In the rows, 128 means zero.
Here are made-up nodes, facts about them, and rows of numbers that follow some of those facts. Name the node behind each unnamed row.

How the nodes are related:
Z_113 Λ Z_410
Z_126 Λ Z_736 Z_252 Z_806
Z_143 Λ Z_470
Z_158 Λ Z_434
Z_188 Λ Z_570
Z_198 Λ Z_806
Z_249 Λ Z_777 Z_463 Z_761 Z_95 Z_124
Z_254 Λ Z_278 Z_129
Z_265 Λ Z_576
Z_276 Λ Z_936 Z_927
Z_323 Λ Z_173
Z_33 Λ Z_68 Z_74
Z_348 Λ Z_807 Z_890
Z_406 Λ Z_898 Z_434
Z_417 Λ Z_252
Z_507 Λ Z_375 Z_735
Z_51 Λ Z_898
Z_516 Λ Z_522 Z_570
Z_524 Λ Z_341 Z_777 Z_960
Z_530 Λ Z_736
Z_554 Λ Z_332 Z_472 Z_862
Z_596 Λ Z_338 Z_149 Z_543
Z_634 Λ Z_74
Z_643 Λ Z_243 Z_29 Z_482
Z_649 Λ Z_463 Z_735 Z_890
Z_670 Λ Z_928 Z_39 Z_375
Z_693 Λ Z_927
Z_7 Λ Z_173 Z_401
Z_708 Λ Z_543 Z_83
Z_751 Λ Z_415
Z_789 Λ Z_149 Z_278
Z_79 Λ Z_95
Z_81 Λ Z_917 Z_947
Z_838 Λ Z_469
Z_941 Λ Z_522
ε a <- Z_113 Z_126 Z_143 Z_149 Z_173 Z_188 Z_249 Z_252 Z_254 Z_265 Z_276 Z_323 Z_375 Z_406 Z_417 Z_434 Z_463 Z_469 Z_470 Z_472 Z_482 Z_507 Z_516 Z_524 Z_530 Z_545 Z_554 Z_570 Z_576 Z_634 Z_649 Z_670 Z_68 Z_708 Z_735 Z_736 Z_751 Z_777 Z_789 Z_79 Z_807 Z_83 Z_862 Z_890 Z_917 Z_928 Z_936 Z_941 Z_947
ε b <- Z_124 Z_129 Z_158 Z_198 Z_243 Z_278 Z_29 Z_33 Z_332 Z_338 Z_341 Z_348 Z_39 Z_401 Z_410 Z_415 Z_51 Z_522 Z_543 Z_596 Z_643 Z_693 Z_7 Z_74 Z_761 Z_806 Z_81 Z_838 Z_875 Z_898 Z_927 Z_95 Z_960

Named rows:
[ 59 113 129 110 136 135 141 145 126 113 133 134 127  72 138 118 117 131
 133 126 146 115 160 132 128 150]: Z_806
[144 133 126 125 130 135 127 119 130 146 123 116 122 109 120 121  69 129
 138 113 130 121 132 128 128 124]: Z_807
[144 134 123 128 128 135 113 128 125 129 124 119 122 124 125 132  65 129
 113 127 126 142 127 131 141 133]: Z_323
[176 128 111 155 120 149 129 113 134 138 130 129 148 169 115 129 160 121
 137 135 107 138  99 133 120 110]: Z_79
[137 139 126 120 117 145 126 122 127 136 122 119 107 115 145 131  82 139
 116 130 106 127 118 136 138 119]: Z_941
[ 79 137 112 146 122 112 130 134 131 148 136 148 140 148 128 143 236 125
 127 127 139 131 139 125 116 129]: Z_332
[145 127 136 130 127 101 119 133 127 104 139 148 139 159 130 131 226 126
 156 149 120 107 115 128 123 135]: Z_51
[ 96 128 143 104 119 116 133 142 128 128 128 132 117 118 136 126 120 129
 124 137 145 119 143 127 130 151]: Z_875
[142 133 142 124  95 126 141 123 131 121 136 146 139 166 111 126 212 130
 143 144 132 124 119 123 113 134]: Z_348
[115 133 120 126 133 133 131 123 128 151 120 119 106  98 148 130  96 139
 114 117 108 117 129 132 133 113]: Z_570
[108 131 145 103 110 118 127 145 127 124 128 135 120 130 131 130 110 130
 116 151 147 130 134 126 136 159]: Z_7
[104 121 133 136 125 113 138 134 129 128 132 146 140 141 123 134 231 128
 126 138 129 121 130 124 114 122]: Z_410
[157 132 115 155 125 136 120 114 126 118 130 132 144 155 118 138 175 128
 128 128 109 143 111 130 127 103]: Z_113
[193 132 119 152 139 119 102 115 126 105 136 133 142 160 124 135 179 125
 159 134 100 119  98 134 134 115]: Z_406
[131 123 128 131 148 129 130 126 124 123 124 112 116 130 145 125  86 123
 130 107 130 136 136 125 133 118]: Z_83
[148 128 122 131 162 110 105 129 126 130 127 119 121 100 138 126  84 125
 152 118 120 104 125 134 139 129]: Z_434
[ 94 115 153 105 134 111 144 143 126 118 129 125 115 139 152 122 131 122
 128 126 151 124 144 117 126 140]: Z_338

Name these rows:
No name comes twice in this set of rows, the named rows included.
[148 114 135 116 152 124 121 131 125 125 114 118 129  97 115 126  66 131
 101 127 126 131 126 127 138 114] | Z_482
[ 94 119 125 133 115 141 140 132 126  92 141 150 148 129 125 129 218 132
 135 139 126 131 138 132 123 134] | Z_198
[140 115 152 116 114 115 135 136 125 101 126 148 145 161 106 131 208 132
 104 162 125 134 114 123 124 124] | Z_643

Now the same nodes, written a new way:
Known rows:
[107  85 179 150 124 117 126 136 131 140 168 143 123 141  71 129  90 170
 147 103 151 149 109 117 130  99 115 102  67 108  74 139 147 126 183 142
 110  78  97 138  90]: Z_39
[148 118 123 126 116 139  54 180 149  83  85 151  95 156 156  94 120 109
  82 170 142 104 127 133 127 135 131 133 153 187 179 124 105 132  78  52
 160  91 132 147 118]: Z_516
[152 134 148 160  87 145  73 184 152  83 101  88  93 170 128 109 128 121
 117 191 167 110  97 151 115 143 128 135 193 174 185  90 121 149 140  82
 107  99 125 132 112]: Z_570
[147 123 126 132 113 140  61 179 148  85  88 139  96 157 151  98 121 111
  90 172 145 106 122 138 126 137 130 135 158 182 178 119 109 134  92  61
 150  97 132 142 118]: Z_188
[125  90 142  41 118  87 153 129 113 126 204 187 171 126 109 148 188 124
 106 102 141 131 108 142  72 120 124 116  96 132 106 225 129 141  89  80
 147 139 153 141 123]: Z_33
[140 126 149  92 162  92 102 106 140 161 112 227 126 107  54 107 152 173
 102 152 148 154 150 132 113 117 131 117 104  71 160 125 145 103 121 107
 170 171 174 106 112]: Z_158
[142  92 111 205 120 100 174 134 130 152 175 161 116 117  71 196 112 114
 182 103 187 122 154 158 101 138 104 142 115  98 172 103 162 171  74 142
 147 128 152 157  89]: Z_243
[123 147 123 127 140 211 109 122  92  96  92 124 188 130 135 100 116 110
 100 144 114  78 177 122 131 129 151 120 134 135  53 146 109 110  71 145
 218 150 129 187 174]: Z_126
[160 148 176  80 143  79 167 123  99 147 132 212 126 101 121 143 120  92
 105 104  94 145 208 113 144 130 105 106  97 136 125 177 153 114 134 116
 146  50 161  66 112]: Z_596
[136 113 154 126 136 106 138 125 130 137 150 166 129 118  77 137 146 128
 134 118 146 146 142 118 109 124 114  98 112 117 145 140 149 133 121 125
 129 112 129 140 128]: Z_875
[104 132   5 166 177 149 110 124 155 120 102 129  91 141 127 120 162 124
 124 159  63 112 131 142 141  96 163 129 106 166 134 180 132 104  85 139
 135 111 131  87 187]: Z_276
[118 138 110 143 126 151 128 136 132 117 114  97 127 148 151 130 127 123
 137 147 131 120 106 148 124 134 145 149 149 131 135 118 127 136 141 133
 109 151 135 114 132]: Z_470
[124 115  64 210 116 142 157 141 129 133 136 110 116 141 152 183  90 108
 175 127 161  94 128 181 122 146 133 190 140 118 158  87 136 167  76 140
 143 165 160 134  95]: Z_482
[ 70 128 137 167 164 163 142 152 128 148  92  77 136 146 172  76 127  82
 115 112 128 168  98 106  52 127 130 145 141 123 170  89  98 158 147 161
  83 161 138 115 140]: Z_862
[130 113 153  57 185 117 125  95 142 106 116 250 135 122 128 162 133 104
 156  97 157 154 138  83 169 145 143  65  89 109 183 159 181 116 102  90
 109 136 100 205 151]: Z_7
[142 128 177 131 135 165 130 117  98 116 138 157 182 111  50 117 140 120
 119 124 146 112 189 106 108 124 121  73 120 114  75 150 141 119  90 150
 200 117 119 200 163]: Z_198
[141 171 130  92 138 121 153 131  97 128  94 152 125 128 198 132  99  88
 102 129  73 117 178 138 163 138 135 155 127 152 109 156 130 112 142 121
 134  87 170  43 120]: Z_789

Name these rows:
No name comes twice in this set of rows, the named rows included.
[146 139 171 117 139  97 117 109 143 161 122 176 124 117  30 118 157 185
 130 169 172 160 126 148 102 124 129 118 135  60 166  96 156 114 173 131
 128 179 169  95 105] | Z_898
[117 136 104 131 132 147 121 133 129 118 109 114 129 143 159 124 123 121
 125 142 122 117 117 141 130 131 144 149 137 135 130 126 121 129 124 124
 126 147 137 119 133] | Z_545
[122 146  97  88 165 133  80 112 139 144  66 190 125 128 139  91 128 168
  87 175 118 126 131 155 135 123 161 167 123  89 147 114 115  93 116 102
 176 210 188  84 118] | Z_406
[146 144 102 128  79 109 127 103 140 140 141  27 113  93 172 126 139 154
 134 114 105 122  96 113 159 143 109 149 176 135 131  70  85 127 138 145
 104 160  86 143 135] | Z_777
[124  85 143 108 133  92 115 115 133 150 161 172 120  99 107 119 110 157
 113  79 116 144 140  92 146 106 102  99  62 122  92 148 117 113 111 117
 157  89  94 162 111] | Z_348
[113 138 108  69 176 158 111 104 143  87  79 186 134 149 204 151 112 100
 153 124 135 127 108 109 186 153 170 116 122 127 169 137 155 114 116  96
  96 173 107 177 156] | Z_323
[128 162 123 124 135 138  98 118 143 141  83 126 123 143 111 107 135 178
 122 192 146 131 101 170 125 130 158 168 162  79 151  82 130 110 174 132
 125 215 178  72 112] | Z_434
[112 120 121 147  97 135 114 128 136 132 139  53 116 134 162 120  90 169
 139 116 115 122  85 127 160 119 125 151 124 130  79  95 102 123 174 148
 100 129  89 127 106] | Z_890
[ 90 108 134 159 110 155 109 143 132 123 135  75 121 163 151 118  66 171
 144 125 126 121  77 137 155 106 139 151  97 126  53 114 117 123 197 148
  98 111  97 116  94] | Z_375
[ 81  93 105 123 149 152  90 140 127 120 115 151 124 153 181 103  58 154
 106 106  98 113 112 125 163  97 147 151  53 139  51 156 105 106 129 114
 156 105 113 129 102] | Z_670
[111 122 117 143 106 139 113 128 133 128 132  72 119 136 162 119  94 158
 134 120 115 120  92 127 155 120 131 150 122 131  87 106 105 123 161 140
 111 129  99 127 112] | Z_807

The same nodes again, as new rows of numbers:
Named rows:
[139 120   6 135 131 121 168 114 151 146 108  94 120 144 140 126  91 143
 138 119 109 117 138 140 153 154 118 118 123 136 114  99 127 132 156 114
 153 115 116 117  83 145]: Z_960
[130 128 172 139 128 129 111 121  83 112 120 127 126 125 128 116 142 138
 128 127 127 133 125 120 131  93 130 140 116 131 132 142 133 126 126 140
 124 120 110 144 147 119]: Z_576
[130 127 173 139 128 128 112 122  82 113 117 126 126 124 129 116 143 137
 127 127 127 134 125 119 133  93 130 141 115 132 133 143 133 126 125 139
 124 120 110 144 148 118]: Z_470
[ 97 111 204 125 125 133 178 124 162 116 133 153 127 146 133 107 183 104
 116 121 189 125 122 101 169  93 128  75 152 138 118 112 123 121 144 117
  96  93 101 133  92 139]: Z_554
[137 150  32 105 126 114 140 150 111 125 196 102 145 156 120 131  98 124
 129 127 128 129 138 164 111 166 139 121  95 128 150  94 105 120  91 127
 149 135 143 128  85 122]: Z_338
[128 116 196 116 132 146  82 159 133 113  91 164 125  97 118 122 141 152
 114 126 126 131 122 138 107 115 119 149 122  80 126 133 149 145 107 131
 125 121  93 144 202 107]: Z_928
[116 127 230 134 154 129 149 133 154 146 135 161 113 122 134 154 132 107
 120 133 127 113  96 115 117 146 145 136 164 169 123 118 114 130 134 139
  97 125 186 128 187 144]: Z_126
[130 140 102 121 133 138 202 134 149 118 155 115  94  96 140 147  56 135
 138 127 107 103 114 138 116 139 142 133 136 140 124  97 128 117 106 110
 139 123 227 140  95 129]: Z_806
[130 137  64 118 113 133 163 124 149 118 148 105 119 113 128 130  93 129
 138 128 126 122 139 131 127 127 126 120 126 116 128 122 133 118 115 108
 141 133 167 128  64 123]: Z_410
[122 125 180 134 130 125 110 122 119 131 124 139 135 133 126 128 158 117
 124 131 137 133 124 113 130 117 130 131 136 137 129 145 125 129 135 140
 111 129 118 127 149 129]: Z_113
[131 107 127 147 148 118 110 119 133 158  79 135 133 157 136 125 156 135
 120 122 121 129 121 125 150 144 120 129 136 148 114 119 123 146 172 142
 123 111  63 117 180 149]: Z_79
[127 136 157 121 142 108  89 146  98 142 167 141 158 173 117 132 167 107
 114 131 141 140 122 142 115 155 140 130 116 149 147 120  99 132 118 154
 114 132  96 125 170 132]: Z_254
[127 135  69 117 110 124 138 115 187 133 168  92 129 119 117 141 115  95
 132 131 133 122 143 113 116 162 124 127 153 120 121 142 121 121 124 111
 113 133 198 109  51 136]: Z_7
[137 139  57 123 107 126 140 115 138 110 163  75 120 107 121 126  96 121
 138 125 121 122 145 123 118 134 124 138 127 111 125 138 131 117 111 112
 129 121 188 131  48 121]: Z_401
[139 116   5 130 133 125 163 122 162 147  98 100 118 138 138 127  91 149
 134 118 109 116 137 146 148 160 115 120 125 123 111  95 131 138 155 112
 155 114 106 116  98 144]: Z_761
[127 126 177 137 131 127 109 124 101 123 121 135 130 129 127 122 149 129
 125 129 130 133 123 119 129 107 130 136 125 135 131 141 129 129 131 140
 119 125 111 135 153 125]: Z_545
[115 126 165 153 126 112  55 127 104 147 103 156 152 124 133 125 174 133
 124 138 163 134 123 124 124  57 153 105 136 116 125 155 141 116 186 137
 140 163 131 118 206 137]: Z_941

Which node is each row?
No name comes twice in this set of rows, the named rows included.
[109 125  83 111 107 142 231 126 173  95 155 111 108 123 137 105 110 126
 133 117 171 113 138 123 167  95 125  71 131 113 118  90 134 108 120  87
 134  93 148 141   3 127] | Z_332
[129 136  64 118 110 124 138 116 175 127 168  89 128 116 118 138 111 101
 133 129 130 122 143 116 116 155 123 129 147 117 122 140 123 120 120 110
 117 131 195 114  52 132] | Z_693
[127 137 151 120 145 105  85 150  94 143 173 140 162 179 116 133 168 106
 113 131 142 141 122 146 112 162 141 129 111 150 150 116  95 132 113 158
 115 132  91 125 173 131] | Z_789
[139 130 163 145 121 123  87 111  63  98 132  93 124 116 123 109 139 136
 127 124 118 133 131 113 122  92 128 162 110 124 130 158 133 124 120 142
 116 105 129 153 132 114] | Z_173
[120 134  76 113 114 129 164 122 196 139 155 117 129 124 123 143 115 101
 134 133 139 123 139 120 125 153 124 110 153 125 124 127 124 121 126 108
 123 144 179 107  62 137] | Z_81
[128 126  89  95 118 150 134 162 197 118 118 142 119  86 117 135  93 142
 125 127 125 119 136 149 104 149 116 129 132  65 121 114 149 138  96  99
 143 133 152 126 116 111] | Z_39
[125 128 156 159 121 116  54 126  56 124  95 139 142 113 137 110 154 158
 129 134 150 133 125 133 126  25 154 116 109 107 128 152 151 112 176 138
 158 153 122 140 203 123] | Z_570
[133 112 164 130 139 135  94 143 116 127  84 146 125 120 127 118 141 153
 118 122 119 129 122 136 127 118 120 144 120 106 122 125 141 145 132 136
 130 113  77 139 192 121] | Z_807
[124 138  47 138 107 121 108 129 120 130 125 120 135 102 137 124 104 150
 139 135 149 122 139 145 121  59 151  97 120  93 124 133 150 105 165 107
 175 165 180 123 121 127] | Z_522
[128 126 175 138 125 119  86 113 122 127 141 113 136 130 118 127 165 104
 121 130 135 133 129 102 120 128 127 146 143 135 125 160 121 129 135 141
  95 120 140 127 136 131] | Z_276
[121 108 194 113 141 140  80 159 185 145  84 179 135 115 116 136 162 130
 108 128 136 130 120 132 110 151 116 136 149  90 117 129 139 154 129 130
 112 127  87 119 213 127] | Z_507
[140 142 137 125 142 110  86 149  34 115 168 121 151 166 121 114 142 139
 119 125 125 141 124 156 114 127 143 144  79 140 157 111 106 127  98 160
 136 118  80 151 171 114] | Z_149
[122 135  73 114 115 130 162 124 183 137 152 118 128 122 124 141 109 109
 134 132 136 122 138 125 126 151 126 112 146 123 125 125 125 121 124 108
 128 143 175 110  64 134] | Z_838
[142 118   5 132 132 125 163 121 150 142  97  96 116 137 140 123  86 153
 136 117 105 116 137 146 149 150 117 123 119 123 113  95 133 136 152 113
 159 112 108 122  95 140] | Z_95

The same nodes again, as new rows of numbers:
Some nodes and their rows:
[121 151  94 157 145 128  83 140 144 115 203 174 102 133 197 140 125 148
 138 125 124 141 127 104 116  93 114]: Z_806
[141 148 101 201 164 111  97 136 130  94 201 153 111 138 184 155 139 141
 153 133 125 124 134 112 145  88 106]: Z_761
[ 96 116 142 173 124  79 121 164 148 167 162 173  69 143 135 113 145 139
 138 121 148 166 137 140 124  84  98]: Z_554
[146 156 112 187 141  62 108 161 156 100 180 155  92 135 126  65 136 160
 170 123 185 131 140 146 111 132  80]: Z_634
[134 150 112 173 141  65 116 154 134 117 162 164 100 133 155 125 137 146
 144 139 138 139 129 139 137 102  88]: Z_545
[138 150 118 157 155  85  98 159 141  91 173 151  56 163 185 131 197 163
 161  85 131 171 173 110 188 105  87]: Z_7
[137 155 123 154 136  64 116 135 149 119 139 159 114 113 129 123 155 157
 137 127 135 148 156 144 124 121  98]: Z_254
[122 147 121 170 145  62 116 148 120 110 166 171 113 139 171 150 113 159
 142 151 135 130 112 140 141  87  88]: Z_570
[140 156 119 178 139  57 117 156 151 113 164 172 106 151 150 119 153 138
 145 151 141 128 146 142 150 123 105]: Z_507
[140 155 118 177 140  56 118 156 150 113 164 173 105 153 149 119 154 138
 145 151 141 127 146 141 151 123 105]: Z_79
[155 152 100 207 157  68 102 160 132 102 195 148 100 116 148  82 104 160
 169 125 161 128 114 142 102 100  64]: Z_68
[146 150 112 174 152  71 111 134 125 121 153 149 121  94 150 140 124 157
 138 129 110 145 129 140 115  90  80]: Z_83
[138 146 106 179 161 120  95 115 129  99 175 139 117 100 162 159 142 159
 145 108 120 144 144 112 119  86  96]: Z_338
[130 153 113 182 148 105 103 138 154  91 187 162 102 159 161 137 171 141
 153 131 150 128 160 115 154 119 121]: Z_348
[111 178  92 203 131  86 158 208 146 129 163 154  61 151 122 103 161 110
 125 130 163 103 138 145 134  96 105]: Z_265
[141 149 102 201 163 112  96 136 130  94 201 153 111 139 182 156 141 141
 153 134 125 125 134 112 144  87 105]: Z_95
[148 135 106 161  89 106 143 116 152  44 170 175  64 163 169 164 127 175
 143 110 192 149 163 118 131  96  98]: Z_81

Which node is each row?
No name comes twice in this set of rows, the named rows included.
[147 146 106 176 170  93  92 157 117  94 187 143  63 144 206 149 168 164
 161  88 104 167 147 108 179  74  71] | Z_401
[125 147 106 178 148 112 101 137 140  96 184 152  97 138 166 145 155 149
 152 119 148 141 142 112 141  99 105] | Z_875
[128 151 119 160 145 113 102 118 154  97 161 148 110 119 139 141 172 159
 145 107 145 149 169 116 128 118 113] | Z_596

